Below is a small trained network, with its code and all its weights. Each question gives an input and a class and asks what happens when units are switched off, that is, made to give their printed mean instead of their output.

import numpy as np


def w(rows, s, z=0):
    codes = np.array(rows[::2]) - 128.0
    scale = np.full(codes.shape[1], s)
    scale[-1] = z or s
    return codes * scale


def norm(h):
    return h / np.sqrt((h * h).mean(-1, keepdims=True) + 1e-5)


def f(y):
    return np.maximum(y, 0)


def log_softmax(a):
    a = a - a.max(-1, keepdims=True)
    return a - np.log(np.exp(a).sum(-1, keepdims=True))


def net(x, mask):
    res = np.array(x, float).reshape(1, 5) / 4 @ E
    u = 0
    for l in range(2):
        y = f(norm(res) @ A[l][:, :-1].T + A[l][:, -1])
        res = res + np.where(mask[u : u + 7], y, B[l][:, -1]) @ B[l][:, :-1]
        u += 7
    return log_softmax(norm(res)[-1] @ U[:, :-1].T + U[:, -1])


A, B = {}, {}
E = w([
[118,102,122,71,80,102,147,132,104,122],'x0',
[133,116,197,59,174,246,107,99,72,121],'x1',
[111,203,160,150,120,121,158,128,20,127],'x2',
[206,76,176,104,106,115,101,152,159,161],'x3',
[126,124,192,216,114,125,197,83,182,138],'x4',
],0.011)
A[0] = w([
[143,70,147,60,140,169,114,153,179,135,99],'L0N0',
[128,152,139,137,129,142,146,109,84,105,101],'L0N1',
[66,182,123,198,207,252,117,94,143,139,76],'L0N2',
[115,106,65,109,172,145,112,125,178,117,3],'L0N3',
[39,122,73,55,131,115,111,137,105,147,77],'L0N4',
[111,113,136,99,158,220,124,122,162,126,100],'L0N5',
[173,132,135,110,140,117,130,128,88,127,82],'L0N6',
],0.013,0.0031)
B[0] = w([
[135,107,82,124,90,142,100,59,155,141,233],'L0N0',
[78,107,123,123,167,91,95,122,127,173,181],'L0N1',
[109,115,144,180,151,175,176,154,140,4,254],'L0N2',
[163,173,140,108,56,112,115,124,89,167,195],'L0N3',
[155,182,133,138,156,144,141,129,77,81,223],'L0N4',
[177,97,117,110,160,130,156,125,140,99,209],'L0N5',
[118,148,125,110,136,155,96,144,111,137,159],'L0N6',
],0.013,0.0085)
A[1] = w([
[121,203,140,82,132,95,104,186,46,181,19],'L1N0',
[191,85,142,87,48,145,161,100,171,111,143],'L1N1',
[162,182,59,198,80,40,111,176,169,119,44],'L1N2',
[118,92,133,49,99,161,89,100,176,217,2],'L1N3',
[75,129,163,101,111,154,109,191,63,95,131],'L1N4',
[48,150,8,49,98,100,126,144,82,76,117],'L1N5',
[32,184,124,206,80,43,175,132,110,142,116],'L1N6',
],0.016,0.002)
B[1] = w([
[47,123,135,174,47,70,152,184,125,112,196],'L1N0',
[127,233,117,93,220,122,60,116,49,229,220],'L1N1',
[117,40,182,142,115,23,152,115,155,197,249],'L1N2',
[167,42,98,148,143,25,159,138,234,114,183],'L1N3',
[175,152,61,102,43,96,108,107,175,190,185],'L1N4',
[94,222,125,131,63,254,116,169,80,76,232],'L1N5',
[222,134,81,42,231,221,67,80,130,112,238],'L1N6',
],0.012,0.015)
U = w([
[173,191,89,102,162,181,120,107,94,55,154],'0',
[76,179,130,141,1,58,140,193,77,123,67],'1',
[67,91,212,228,173,113,241,139,149,30,5],'2',
[174,59,145,108,166,3,114,102,161,199,199],'3',
],0.013,0.0019)

Each question gives the input, the list of numbers given to net, and the class t.
The units are the neurons (one row each of A and B). Each row of codes is followed by its name. A weight is (code - 128) times the scale printed after its matrix; where a second scale follows, it is the last column's (A, B and U).
mask holds one flag per neuron, layer by layer. A switched-off neuron (its flag False) gives its mean, the last column of its row in B, instead of its output. The means were averaged over made-up inputs and are rounded, as every weight is.
A unit's drop is (log p(t) with every unit on - log p(t) with that unit switched off) / (log p(t) with every unit on - log p(t) with every unit switched off).
The circuit of an input: a set's keep is (log p(t) with only the set's units on - log p(t) with every unit switched off) / (log p(t) with every unit on - log p(t) with every unit switched off). Starting from the 12 units with the biggest drops (on a tie, the unit counted first), units are removed one at a time, each time the one whose removal leaves the highest keep (on an exact tie, the one counted first), for as long as the keep stays at least 0.8.
units of the circuit, in order: the units of the circuit, biggest drop first
k most important neurons: the k neurons with the biggest drops, biggest first
top k neurons in layer l: the k neurons of layer l with the biggest drops, biggest first
input [8,7,7,-5,2], class 1: 2 most important neurons	[L1N6; L1N4]
input [0,-1,-6,-4,1], class 3: units of the circuit, in order	[L0N3; L1N2]
input [3,-5,-4,-4,-2], class 1: 3 most important neurons	[L1N5; L0N2; L1N2]
input [4,-2,-3,2,-7], class 1: units of the circuit, in order	[L1N6]
input [-8,0,3,7,2], class 2: 3 most important neurons	[L1N6; L0N0; L1N1]
input [7,-5,7,3,5], class 3: 2 most important neurons	[L1N2; L1N5]
input [-1,8,-1,1,8], class 2: 2 most important neurons	[L0N2; L1N6]
input [4,5,3,-8,6], class 2: top 3 neurons in layer 1	[L1N1; L1N5; L1N6]
input [-7,1,4,-7,8], class 2: 3 most important neurons	[L0N2; L1N1; L1N5]
input [8,4,2,1,-3], class 1: top 2 neurons in layer 1	[L1N6; L1N0]
input [4,-1,1,1,-8], class 1: top 2 neurons in layer 1	[L1N0; L1N6]
input [-1,4,-6,7,-8], class 3: 3 most important neurons	[L1N3; L0N2; L1N6]
input [-8,-4,0,-1,-1], class 3: 3 most important neurons	[L1N5; L1N2; L0N5]
input [1,-8,8,4,-1], class 3: units of the circuit, in order	[L1N2]
input [-6,4,-6,-6,0], class 2: 2 most important neurons	[L0N2; L1N6]
input [-3,-8,-1,-8,-8], class 1: top 2 neurons in layer 1	[L1N0; L1N2]
input [-1,-3,-6,0,-6], class 1: 2 most important neurons	[L1N5; L0N4]
input [-3,8,-5,4,-8], class 3: top 2 neurons in layer 0	[L0N2; L0N0]
input [-3,5,2,-7,-1], class 2: top 2 neurons in layer 1	[L1N6; L1N1]
input [-2,-5,1,-4,4], class 3: units of the circuit, in order	[L1N5]
input [-4,2,5,1,8], class 2: 2 most important neurons	[L0N2; L1N1]
input [7,-6,3,7,-3], class 1: top 2 neurons in layer 1	[L1N5; L1N0]
